Below is a small trained network, with its code and all its weights. Each question gives an input and a class and asks what happens when units are switched off, that is, made to give their printed mean instead of their output.

import numpy as np


def w(rows, s, z=0):
    codes = np.array(rows[::2]) - 128.0
    scale = np.full(codes.shape[1], s)
    scale[-1] = z or s
    return codes * scale


def f(y):
    return np.maximum(y, 0)


def log_softmax(a):
    a = a - a.max(-1, keepdims=True)
    return a - np.log(np.exp(a).sum(-1, keepdims=True))


def net(x, mask):
    res = np.array(x, float).reshape(1, 7) / 4 @ E
    y = f(res @ A[0][:, :-1].T + A[0][:, -1])
    res = res + np.where(mask, y, B[0][:, -1]) @ B[0][:, :-1]
    return log_softmax(res[-1] @ U[:, :-1].T + U[:, -1])


A, B = {}, {}
E = w([
[126,129,126],'x0',
[139,244,87],'x1',
[254,102,134],'x2',
[129,128,129],'x3',
[128,127,128],'x4',
[132,152,249],'x5',
[128,127,129],'x6',
],0.0083)
A[0] = w([
[227,130,160,93],'N1',
[163,108,178,183],'N2',
[166,94,37,70],'N3',
[150,117,66,174],'N4',
[22,125,120,108],'N5',
[154,181,61,119],'N6',
[87,7,135,158],'N7',
[115,156,204,93],'N8',
[244,125,119,85],'N9',
[128,10,170,173],'N10',
[183,167,206,128],'N11',
[148,156,190,88],'N12',
[126,121,179,127],'N13',
[134,81,74,123],'N14',
[166,114,115,115],'N15',
[136,102,77,127],'N16',
[189,135,96,173],'N17',
[86,111,132,101],'N18',
[73,158,144,94],'N19',
[122,73,101,126],'N20',
[60,125,121,59],'N21',
[35,198,148,97],'N22',
[135,147,199,205],'N23',
[125,109,86,82],'N24',
[156,124,174,122],'N25',
[120,115,75,86],'N26',
[124,97,35,78],'N27',
[137,130,126,254],'N28',
[152,221,131,84],'N29',
[132,135,169,193],'N30',
[107,115,213,100],'N31',
],0.013,0.008)
B[0] = w([
[179,57,80,196],'N1',
[112,162,108,216],'N2',
[95,83,168,173],'N3',
[79,145,109,192],'N4',
[255,67,58,208],'N5',
[125,174,232,191],'N6',
[190,223,157,234],'N7',
[94,61,136,189],'N8',
[200,40,82,199],'N9',
[171,223,128,254],'N10',
[55,109,136,214],'N11',
[87,81,184,173],'N12',
[112,118,117,178],'N13',
[46,110,161,169],'N14',
[140,82,118,154],'N15',
[67,134,189,164],'N16',
[147,163,88,197],'N17',
[200,96,120,152],'N18',
[142,107,113,174],'N19',
[73,177,155,165],'N20',
[179,69,127,158],'N21',
[217,100,107,225],'N22',
[69,125,81,241],'N23',
[124,96,162,142],'N24',
[86,144,153,173],'N25',
[61,34,166,149],'N26',
[98,86,197,173],'N27',
[101,236,48,239],'N28',
[196,173,218,186],'N29',
[72,135,120,206],'N30',
[107,103,130,201],'N31',
],0.0069,0.009)
U = w([
[230,74,75,59],'0',
[167,249,176,85],'1',
[109,199,72,253],'2',
[126,199,100,237],'3',
[64,96,197,10],'4',
],0.013,0.0042)

Each question gives the input, the list of numbers given to net, and the class t.
The units are the neurons (one row each of A and B). Each row of codes is followed by its name. A weight is (code - 128) times the scale printed after its matrix; where a second scale follows, it is the last column's (A, B and U).
mask holds one flag per neuron, in row order. A switched-off neuron (its flag False) gives its mean, the last column of its row in B, instead of its output. The means were averaged over made-up inputs and are rounded, as every weight is.
A unit's drop is (log p(t) with every unit on - log p(t) with that unit switched off) / (log p(t) with every unit on - log p(t) with every unit switched off).
The circuit of an input: a set's keep is (log p(t) with only the set's units on - log p(t) with every unit switched off) / (log p(t) with every unit on - log p(t) with every unit switched off). Starting from the 12 units with the biggest drops (on a tie, the unit counted first), units are removed one at a time, each time the one whose removal leaves the highest keep (on an exact tie, the one counted first), for as long as the keep stays at least 0.8.
circuit, biggest first: the units of the circuit, biggest drop first
most important unit: the unit with the biggest drop
k most important neurons: the k neurons with the biggest drops, biggest first
drop when u is switched off: that unit's drop, to one decimal
input [6,8,-6,-7,4,-6,0], class 1: most important unit	N6
input [-3,4,-8,-2,-3,-6,0], class 0: circuit, biggest first	[N5 N22]
input [0,-8,4,-8,5,-2,1], class 1: circuit, biggest first	[N7 N10]
input [3,2,7,8,-3,8,7], class 4: circuit, biggest first	[N11 N12]
input [4,-8,-1,1,-8,-8,6], class 1: circuit, biggest first	[N7 N10]
input [-3,-3,-5,3,-1,-7,4], class 4: 2 most important neurons	[N27 N26]
input [-5,4,-2,7,1,6,7], class 4: circuit, biggest first	[N10 N7]
input [0,7,8,-8,-3,1,7], class 0: 2 most important neurons	[N9 N1]
input [3,6,8,1,1,3,6], class 0: 2 most important neurons	[N9 N1]
input [-1,0,-2,1,-2,6,6], class 4: circuit, biggest first	[N7 N8]
input [-5,-8,0,7,4,3,-6], class 1: 2 most important neurons	[N7 N10]
input [3,6,-7,-6,4,-1,-8], class 0: 2 most important neurons	[N5 N22]
input [-3,4,0,6,-4,-4,-8], class 1: circuit, biggest first	[N6 N23]
input [5,-4,-6,6,-1,-3,7], class 0: circuit, biggest first	[N5]
input [6,-8,6,-4,-6,7,8], class 1: 2 most important neurons	[N10 N7]
input [-2,0,-4,-1,-3,-5,-3], class 4: 3 most important neurons	[N10 N27 N26]
input [2,1,4,-7,-7,3,-3], class 2: 2 most important neurons	[N5 N22]
input [-4,3,-5,3,5,4,1], class 0: 2 most important neurons	[N22 N5]
input [-6,-2,2,-2,-7,3,1], class 2: drop when N6 is switched off	0.2
input [-7,-7,2,-2,-6,6,3], class 1: circuit, biggest first	[N10]
input [-5,-4,7,2,8,5,2], class 2: drop when N18 is switched off	0.1
